[62,158,80,117,113,90,94]: 117, 158

[117,167,134,105,81]: 134, 167

[113,88,96,124,44,97,73]: 124, 124

[144,152,92,151,65,60,87]: 151, 152

[116,154,62,131,158,102,74]: 131, 158

[107,40,92,110,105,109,78]: 110, 110

[43,51,81,35,49,35,50]: 35, 81

[80,77,139,83,160,84,112]: 83, 160

[[82,117,39,120,163],
[86,74,103,74,82],
[81,42,107,104,167]]: 103, 167
---
[[135,47,98,122,65,132,68],
[61,142,126,69,82,143,105],
[59,151,90,147,80,59,122]] result: 47

[[111,113,75,93,85,127,95],
[92,101,91,97,90,137,92],
[78,85,91,94,96,43,66]] result: 113

[[166,94,82,114],
[54,99,66,67],
[104,115,101,83]] result: 94

[[106,78,76,44],
[130,52,96,77],
[98,93,81,57]] result: 78

[[135,58,113,69,149,89,66],
[147,78,149,51,147,100,81],
[62,67,79,126,49,50,61]] result: 58

[[56,86,65,54],
[124,121,80,129],
[43,42,48,97]] result: 86

[[113,87,122,85],
[100,115,84,114],
[101,123,45,148]] result: 87
---
((61, 76, 83, 65), (52, 150, 52, 69)) ⇒ 150
((65, 117, 44, 158), (73, 114, 36, 160)) ⇒ 114
((104, 115, 96, 132), (96, 97, 93, 151)) ⇒ 97
((115, 88, 132, 144), (89, 99, 42, 102)) ⇒ 99
((131, 166, 84, 59), (38, 73, 156, 99)) ⇒ 73
((95, 115, 148, 101), (102, 71, 61, 71)) ⇒ 71
((56, 148, 48, 67), (77, 114, 90, 118)) ⇒ 114
((94, 134, 81, 135), (149, 55, 151, 59)) ⇒ 55
((82, 51, 127, 76), (74, 66, 138, 66)) ⇒ 66
((87, 75, 126, 126), (75, 156, 119, 98)) ⇒ 156
---
126	63	156	101 | 156
92	126	50	114	99 | 50
91	64	84	148	129	138 | 84
100	101	98	155 | 98
133	144	110	59	48 | 110
43	102	34	136	160 | 34
96	89	97	157	116 | 97
163	71	75	128	131	97 | 75
80	86	62	51 | 62
136	60	96	165 | 96
---
array([[137,  65, 132,  91, 144],
       [154, 145,  98,  91,  74],
       [144, 139, 135,  88, 129]])
135

array([[140,  53, 111, 144, 135,  96],
       [ 87,  74, 127, 113, 130, 144],
       [ 74, 142,  75, 149,  67, 108]])
149

array([[ 82,  94,  78, 101,  92],
       [ 62, 118, 143, 116, 120],
       [ 70, 155,  81,  96, 118]])
81

array([[ 99, 100, 100,  99],
       [102,  99, 100,  99],
       [ 65, 120, 164,  88]])
120

array([[ 88, 118, 131,  58],
       [108, 118, 149, 108],
       [ 83,  65,  63, 127]])
65

array([[114, 109,  60,  59,  76],
       [ 91,  88,  81,  54, 133],
       [139, 147,  52, 156,  95]])
52

array([[ 61, 113, 120, 105, 111],
       [ 75,  88,  63, 156, 119],
       [ 66, 113,  70,  91,  95]])
70
---
[[160, 65, 59, 165, 138],
 [76, 87, 87, 38, 130]] --> 65

[[67, 71, 58, 111, 152, 132],
 [52, 85, 116, 97, 155, 126],
 [82, 102, 144, 68, 105, 90]] --> 85

[[152, 100, 108, 132, 90, 114],
 [102, 64, 87, 142, 100, 96]] --> 100

[[84, 39, 130, 102],
 [76, 46, 126, 138],
 [81, 40, 130, 114]] --> 46

[[127, 124, 123, 104, 107],
 [68, 88, 100, 121, 112],
 [34, 75, 103, 131, 88]] --> 88

[[92, 121, 99, 78, 129, 137, 151],
 [61, 141, 142, 59, 88, 99, 91],
 [107, 98, 108, 113, 79, 101, 127]] --> 141

[[63, 133, 122, 100],
 [97, 41, 124, 131],
 [110, 113, 86, 75]] --> 41
---
[[126,138,139,147],
[138,130,142,136],
[133,129,128,123]] ⇒ 142

[[164,124,139,121],
[134,147,69,101]] ⇒ 139

[[105,99,59,47],
[71,140,141,74],
[134,92,89,141]] ⇒ 141

[[161,72,113,85],
[160,84,89,155],
[160,102,78,67]] ⇒ 89

[[83,118,122,108],
[36,80,139,108],
[91,91,102,96]] ⇒ 139

[[97,64,51,108],
[102,126,137,94],
[99,82,76,104]] ⇒ 137
